Below is a small trained network, with its code and all its weights. Each question gives an input and a class and asks what happens when units are switched off, that is, made to give their printed mean instead of their output.

import numpy as np


def w(rows, s, z=0):
    codes = np.array(rows[::2]) - 128.0
    scale = np.full(codes.shape[1], s)
    scale[-1] = z or s
    return codes * scale


def norm(h):
    return h / np.sqrt((h * h).mean(-1, keepdims=True) + 1e-5)


def f(y):
    return np.maximum(y, 0)


def log_softmax(a):
    a = a - a.max(-1, keepdims=True)
    return a - np.log(np.exp(a).sum(-1, keepdims=True))


def net(x, mask):
    res = np.array(x, float).reshape(1, 7) / 4 @ E
    u = 0
    for l in range(2):
        y = f(norm(res) @ A[l][:, :-1].T + A[l][:, -1])
        res = res + np.where(mask[u : u + 3], y, B[l][:, -1]) @ B[l][:, :-1]
        u += 3
    return log_softmax(norm(res)[-1] @ U[:, :-1].T + U[:, -1])


A, B = {}, {}
E = w([
[131,128,129,127,133],'x0',
[125,127,126,133,132],'x1',
[122,147,149,5,65],'x2',
[129,129,128,128,128],'x3',
[149,117,94,145,77],'x4',
[137,119,205,168,79],'x5',
[78,71,140,123,127],'x6',
],0.014)
A[0] = w([
[62,147,195,118,187,68],'L0N1',
[138,79,49,164,20,34],'L0N2',
[51,8,131,112,118,3],'L0N3',
],0.014,0.0052)
B[0] = w([
[176,86,110,71,180,227],'L0N1',
[148,132,188,62,254,245],'L0N2',
[58,133,126,144,144,254],'L0N3',
],0.017,0.0041)
A[1] = w([
[196,252,121,143,124,2],'L1N1',
[135,97,208,147,110,38],'L1N2',
[109,68,72,88,173,92],'L1N3',
],0.018,0.009)
B[1] = w([
[35,108,190,138,105,188],'L1N1',
[162,252,43,115,116,159],'L1N2',
[156,178,157,155,87,254],'L1N3',
],0.022,0.0076)
U = w([
[6,117,171,165,141,67],'0',
[193,97,155,95,204,93],'1',
[130,125,136,152,118,155],'2',
[131,194,53,156,89,74],'3',
[150,23,75,146,89,255],'4',
],0.019,0.017)

Each question gives the input, the list of numbers given to net, and the class t.
The units are the neurons (one row each of A and B). Each row of codes is followed by its name. A weight is (code - 128) times the scale printed after its matrix; where a second scale follows, it is the last column's (A, B and U).
mask holds one flag per neuron, layer by layer. A switched-off neuron (its flag False) gives its mean, the last column of its row in B, instead of its output. The means were averaged over made-up inputs and are rounded, as every weight is.
A unit's drop is (log p(t) with every unit on - log p(t) with that unit switched off) / (log p(t) with every unit on - log p(t) with every unit switched off).
The circuit of an input: a set's keep is (log p(t) with only the set's units on - log p(t) with every unit switched off) / (log p(t) with every unit on - log p(t) with every unit switched off). Starting from all 6 units, units are removed one at a time, each time the one whose removal leaves the highest keep (on an exact tie, the one counted first), for as long as the keep stays at least 0.8.
circuit, biggest first: the units of the circuit, biggest drop first
unit that matters most: the unit with the biggest drop
top k neurons: the k neurons with the biggest drops, biggest first
drop when u is switched off: that unit's drop, to one decimal
input [-3,-8,-3,1,3,-6,5], class 3: circuit, biggest first -> L1N3
input [-4,3,-3,0,-3,2,2], class 2: top 3 neurons -> L1N3; L0N2; L0N1
input [3,-5,-8,-6,-4,-2,5], class 4: circuit, biggest first -> L0N2; L1N1
input [0,3,0,1,6,6,-4], class 1: top 2 neurons -> L0N2; L1N3
input [-1,0,-8,1,-1,2,3], class 4: circuit, biggest first -> L0N2; L1N1; L1N3
input [-3,-7,-8,2,-4,0,3], class 4: circuit, biggest first -> L0N2; L1N1; L0N3
input [1,-1,-7,7,-4,-7,5], class 3: circuit, biggest first -> L1N3; L0N2
input [-2,4,-7,-4,6,8,6], class 3: top 3 neurons -> L1N2; L1N1; L0N1
input [0,1,6,-1,3,0,-2], class 4: top 3 neurons -> L1N3; L1N2; L0N2
input [5,7,4,-5,7,6,0], class 1: top 2 neurons -> L0N2; L1N3
input [-7,-1,1,-3,6,1,-8], class 0: top 2 neurons -> L1N1; L0N1
input [-5,-1,7,1,-5,8,-8], class 0: top 3 neurons -> L1N1; L1N3; L0N1
input [-5,2,4,8,-1,-5,-6], class 0: top 3 neurons -> L1N1; L0N1; L0N2
input [-4,4,-3,-5,-6,8,3], class 3: top 2 neurons -> L1N2; L0N2
input [0,-8,-5,-8,-8,-2,2], class 1: unit that matters most -> L0N1
input [3,-2,-4,5,8,4,7], class 1: top 2 neurons -> L0N2; L1N1
input [5,4,-3,0,5,7,-1], class 3: top 2 neurons -> L1N2; L0N1
input [4,1,-8,5,-5,2,0], class 4: circuit, biggest first -> L0N2; L1N3; L1N1
input [3,4,8,-6,3,8,0], class 3: top 3 neurons -> L1N2; L0N1; L1N1
input [-4,5,4,6,-7,5,-2], class 1: unit that matters most -> L0N1
input [0,-7,-2,-3,0,6,-1], class 3: drop when L1N2 is switched off -> 0.7
input [3,-6,-3,-5,0,1,-3], class 0: drop when L1N3 is switched off -> 0.1
input [-2,-8,5,-2,-6,-5,-7], class 0: drop when L0N1 is switched off -> 0.4
